Here is a tiny trained network, its code and every weight. The questions are about switching its units off for an input and a class, where a switched-off unit gives its printed mean instead of its output.

import numpy as np


def w(rows, s, z=0):
    codes = np.array(rows[::2]) - 128.0
    scale = np.full(codes.shape[1], s)
    scale[-1] = z or s
    return codes * scale


def norm(h):
    return h / np.sqrt((h * h).mean(-1, keepdims=True) + 1e-5)


def f(y):
    return y / 2 * (1 + np.tanh(0.7978845608 * (y + 0.044715 * y**3)))


def log_softmax(a):
    a = a - a.max(-1, keepdims=True)
    return a - np.log(np.exp(a).sum(-1, keepdims=True))


def net(x, mask):
    res = np.array(x, float).reshape(1, 3) / 4 @ E
    u = 0
    for l in range(3):
        y = f(norm(res) @ A[l][:, :-1].T + A[l][:, -1])
        res = res + np.where(mask[u : u + 4], y, B[l][:, -1]) @ B[l][:, :-1]
        u += 4
    return log_softmax(norm(res)[-1] @ U[:, :-1].T + U[:, -1])


A, B = {}, {}
E = w([
[102,87,49],'x0',
[1,154,140],'x1',
[188,190,93],'x2',
],0.0073)
A[0] = w([
[139,64,40,61],'L0N1',
[254,87,45,253],'L0N2',
[38,101,144,56],'L0N3',
[112,69,160,35],'L0N4',
],0.0097,0.0036)
B[0] = w([
[115,3,88,154],'L0N1',
[197,75,169,254],'L0N2',
[4,214,165,159],'L0N3',
[166,89,196,125],'L0N4',
],0.0059,0.0079)
A[1] = w([
[148,183,143,81],'L1N1',
[153,13,97,205],'L1N2',
[194,166,62,121],'L1N3',
[1,117,60,4],'L1N4',
],0.0094,0.0037)
B[1] = w([
[191,114,69,129],'L1N1',
[127,211,72,253],'L1N2',
[116,193,198,166],'L1N3',
[34,179,255,192],'L1N4',
],0.0055,0.0048)
A[2] = w([
[108,112,208,120],'L2N1',
[148,68,4,83],'L2N2',
[144,198,108,166],'L2N3',
[31,128,105,2],'L2N4',
],0.019,0.007)
B[2] = w([
[155,156,57,235],'L2N1',
[61,8,96,253],'L2N2',
[79,84,186,221],'L2N3',
[78,155,69,234],'L2N4',
],0.015,0.0051)
U = w([
[74,130,226,57],'0',
[236,117,162,183],'1',
[115,5,58,157],'2',
[193,182,19,4],'3',
[25,187,56,201],'4',
],0.023,0.0038)

Each question gives the input, the list of numbers given to net, and the class t.
The units are the neurons (one row each of A and B). Each row of codes is followed by its name. A weight is (code - 128) times the scale printed after its matrix; where a second scale follows, it is the last column's (A, B and U).
mask holds one flag per neuron, layer by layer. A switched-off neuron (its flag False) gives its mean, the last column of its row in B, instead of its output. The means were averaged over made-up inputs and are rounded, as every weight is.
A unit's drop is (log p(t) with every unit on - log p(t) with that unit switched off) / (log p(t) with every unit on - log p(t) with every unit switched off).
The circuit of an input: a set's keep is (log p(t) with only the set's units on - log p(t) with every unit switched off) / (log p(t) with every unit on - log p(t) with every unit switched off). Starting from all 12 units, units are removed one at a time, each time the one whose removal leaves the highest keep (on an exact tie, the one counted first), for as long as the keep stays at least 0.8.
circuit, biggest first: the units of the circuit, biggest drop first
top k neurons: the k neurons with the biggest drops, biggest first
top k neurons in layer l: the k neurons of layer l with the biggest drops, biggest first
drop of u: that unit's drop, to one decimal
input [-7,-6,-7], class 1: top 2 neurons => [L2N4; L2N2]
input [-4,2,-7], class 4: top 2 neurons => [L0N2; L0N3]
input [-8,0,-1], class 3: circuit, biggest first => [L2N1]
input [-5,1,-3], class 3: top 2 neurons => [L2N1; L1N2]
input [6,2,1], class 4: top 2 neurons => [L1N4; L0N2]
input [-8,-5,-8], class 3: circuit, biggest first => [L2N1; L2N2]
input [-8,6,4], class 0: top 2 neurons in layer 2 => [L2N3; L2N4]
input [-8,4,3], class 0: top 2 neurons => [L0N2; L2N3]
input [-7,0,-1], class 3: top 2 neurons => [L1N2; L2N1]
input [-2,-2,7], class 1: top 2 neurons => [L0N2; L2N2]
input [0,0,7], class 0: top 2 neurons => [L2N3; L2N1]
input [-1,5,6], class 0: top 2 neurons => [L2N3; L0N1]
input [4,3,6], class 0: top 3 neurons => [L1N3; L2N3; L0N3]
input [-7,7,5], class 0: circuit, biggest first => [L2N4]
input [-2,0,-8], class 4: top 2 neurons => [L0N2; L0N3]
input [1,-6,3], class 1: top 2 neurons => [L0N2; L1N3]
input [-7,-2,2], class 1: top 2 neurons => [L1N2; L2N2]
input [-3,-8,-2], class 1: drop of L2N2 => 0.1
input [-3,-3,-5], class 3: drop of L2N2 => 0.2
input [-4,-2,-4], class 3: drop of L2N1 => 0.2
input [-3,0,-2], class 3: drop of L1N2 => 1.2
input [0,2,4], class 0: top neuron => [L1N3]
